In the rows, 150 means zero.

The rows of 48 points, shuffled:
Each row is one point's numbers.
1: 115 207 111 127 28 152 161 144 131 112 292 200 131 134 159 174 131 136 122 108 126 154
2: 97 183 184 201 152 122 169 155 165 135 147 221 200 190 158 105 294 204 183 144 192 102
3: 195 137 108 96 119 177 133 145 132 156 188 90 100 112 142 198 6 96 111 145 103 200
4: 108 162 192 205 187 120 164 154 168 143 111 208 201 188 155 102 295 205 188 150 197 102
5: 152 120 196 196 253 131 149 156 175 173 37 151 192 181 149 106 244 192 192 178 195 122
6: 177 154 103 96 86 176 143 143 127 143 224 116 97 111 147 196 21 96 108 134 103 194
7: 147 125 198 198 239 130 153 158 176 169 45 157 195 185 146 108 252 194 194 178 198 116
8: 191 89 189 173 272 147 134 154 172 189 7 101 169 161 140 127 161 163 180 194 173 146
9: 133 134 199 203 227 129 156 157 175 164 58 175 200 187 148 105 268 199 189 170 200 113
10: 200 121 113 102 143 181 130 145 135 163 158 76 102 112 140 194 4 96 118 155 106 199
11: 200 87 178 160 267 154 132 154 167 190 17 83 159 155 137 139 132 151 173 192 162 159
12: 188 143 104 95 106 179 137 146 130 153 199 100 96 109 143 198 10 94 108 145 99 197
13: 124 202 108 118 31 158 163 146 127 115 285 184 121 126 159 181 106 124 115 112 116 162
14: 115 154 197 204 198 121 164 158 173 151 94 196 197 188 154 99 285 203 189 157 202 104
15: 220 85 153 135 238 168 125 153 155 186 49 64 132 136 134 162 59 122 150 188 136 184
16: 198 87 183 166 274 151 132 153 170 190 11 93 164 160 135 132 145 156 177 194 165 152
17: 169 105 195 185 262 141 142 156 174 181 18 124 181 174 142 117 209 183 188 187 185 132
18: 220 98 132 113 201 177 122 146 144 178 97 63 111 125 138 182 23 107 134 174 120 190
19: 221 89 143 127 228 174 121 148 150 185 64 59 122 132 135 169 45 118 139 180 130 187
20: 127 199 104 116 33 155 157 144 125 118 285 178 119 126 160 181 99 121 116 114 117 168
21: 105 168 191 201 175 118 168 152 166 144 120 211 200 188 157 105 296 203 187 149 198 99
22: 219 94 137 120 215 172 122 148 146 183 76 62 117 126 139 176 32 112 139 178 123 189
23: 127 196 103 112 37 162 154 145 125 119 281 175 116 121 155 186 92 116 114 112 115 168
24: 161 170 102 100 63 171 142 143 124 134 249 132 105 114 152 193 39 104 107 126 101 187
25: 100 179 187 200 162 120 171 157 169 138 136 218 197 188 158 103 296 204 183 145 194 102
26: 141 190 103 109 43 165 154 146 125 125 276 163 108 121 156 191 71 111 112 117 110 172
27: 163 111 198 193 259 134 145 157 177 178 20 132 189 176 145 112 222 187 188 184 188 128
28: 197 128 107 99 129 182 132 143 130 162 172 85 98 111 143 195 2 93 114 151 102 196
29: 166 162 101 97 79 177 141 146 129 138 231 122 98 113 150 197 28 100 110 132 99 191
30: 136 188 107 109 38 164 154 145 126 121 278 168 113 123 157 188 84 118 111 117 114 172
31: 154 174 104 100 58 170 148 145 129 130 257 143 104 114 152 198 47 104 109 125 102 183
32: 100 171 189 204 169 121 170 157 167 142 132 213 200 188 157 102 297 208 187 149 202 101
33: 213 84 159 140 249 167 125 152 159 191 35 67 137 140 137 155 73 130 157 189 142 180
34: 165 165 103 100 71 174 143 143 124 136 242 129 104 114 151 199 33 100 106 129 100 190
35: 206 84 170 152 265 157 130 153 163 193 16 79 150 147 134 144 106 144 165 190 156 162
36: 123 152 198 201 205 122 163 155 174 155 83 188 205 191 154 100 285 205 194 161 201 106
37: 115 209 111 122 29 151 162 146 130 112 290 195 128 133 160 175 127 131 121 110 122 160
38: 212 110 121 107 173 179 125 143 138 173 124 70 106 117 137 192 6 101 125 165 111 195
39: 93 182 185 199 144 118 173 156 164 134 153 224 198 183 158 108 298 202 181 139 194 102
40: 144 184 103 107 44 166 152 145 125 123 268 158 110 121 156 192 63 113 110 120 107 176
41: 183 93 189 174 271 145 137 155 172 185 13 107 174 167 140 121 178 169 183 192 178 142
42: 122 144 199 206 217 122 164 157 173 161 75 187 203 189 152 104 281 203 191 161 198 106
43: 128 139 197 201 222 127 160 155 173 160 67 179 202 189 150 101 274 201 190 168 200 109
44: 213 83 164 149 256 161 126 151 162 189 28 68 142 146 133 154 91 136 156 191 148 167
45: 118 203 107 124 29 154 160 142 129 115 289 189 124 129 159 179 114 127 115 113 121 161
46: 157 116 197 193 257 136 147 155 172 174 28 143 192 181 142 109 232 189 191 181 191 123
47: 146 181 100 104 52 168 150 143 126 127 265 144 110 116 153 194 56 108 107 122 106 179
48: 208 114 118 104 158 183 131 148 138 169 143 71 104 113 140 194 7 98 120 163 110 198

Follow each symbol from row to row:
38 c 19
40 h 6
42 h 32
5 h 36
42 f 43
22 c 44
4 w 25
44 c 8
19 f 22
31 c 6
32 k 4
5 f 46
29 f 34
13 k 37
45 w 23
30 w 47
4 d 39
42 c 4
4 c 2
16 d 27
27 h 43
12 w 10
41 d 5
26 f 30
21 w 2
13 f 45
9 c 14
13 d 40
46 h 42
24 k 47
24 f 31
39 k 25
26 h 29
3 f 12
18 c 33
40 f 26
36 d 32
30 d 24
26 c 24
46 d 43
34 h 28
33 h 41
37 f 1
7 d 36
20 h 31
8 c 27
7 f 5
16 k 35
26 w 31
35 c 41
24 w 6
39 f 2
38 f 48
46 f 27
35 w 8
41 h 7
34 d 3
15 f 19
48 c 22
45 k 1
15 k 22
7 c 42
8 w 17
3 h 18
38 d 15
31 k 40
47 k 26
23 f 20
21 f 4
22 w 33
28 w 38
44 k 15
36 k 43
20 c 40
27 f 17
46 k 17
38 h 33
3 w 48
11 w 41
15 h 8
29 h 10
6 h 48
33 d 8
44 w 16
14 d 25
14 w 21
9 w 36
36 f 42
17 c 7
28 h 22
47 c 29
47 f 40
41 w 27
11 d 17
18 w 15
19 k 18
22 h 11
9 k 7
5 c 43
8 d 46
8 h 5
41 k 16
10 d 22
23 c 47
44 f 33
43 f 9
25 f 32
34 k 31
48 w 18
36 w 4
1 c 20
26 k 23
30 h 34
41 c 46
15 c 11
37 w 20
48 k 28
48 d 19
20 d 47
6 c 28
20 k 45
23 h 24
13 c 26
7 k 46
22 f 18
1 w 13
6 k 34
42 k 9
27 w 7
27 d 9
32 w 39
20 f 13
3 c 38
37 d 30
25 k 21
29 k 24
15 d 16
45 h 40
10 k 3
1 h 30
30 f 23
45 d 26
2 k 32
14 c 32
1 d 23
40 c 34
12 k 6
29 w 12
10 h 19
12 c 48
44 d 41
6 w 3
41 f 8
28 f 3
45 c 30
6 f 29
43 h 21
18 h 35
43 w 14
13 h 47
31 f 47
22 d 35
19 w 44
24 h 3
33 w 11
8 f 16
34 f 24
47 d 6
18 k 38
35 k 33
47 w 34
29 c 3
10 f 28
19 d 11
2 f 25
30 c 31
23 d 31
36 h 25
40 d 29
11 k 44
17 h 9
43 d 4
38 k 10
17 w 5
19 c 35
34 c 12
33 f 15
12 d 38
16 c 17
21 c 39
37 h 26
45 f 37
16 f 11
8 k 11
32 f 21
15 w 35
24 d 12
17 k 41
9 h 4
23 k 13
35 f 44
28 d 18
36 c 21
40 k 30
14 k 42
14 h 2
5 d 42
5 k 27

The points form a chain of 53.
The point runs from 0 to 52 and stops there.
What the symbols do: f is +1; w is -3; c is -4; d is -5; h is -6; k is +2.
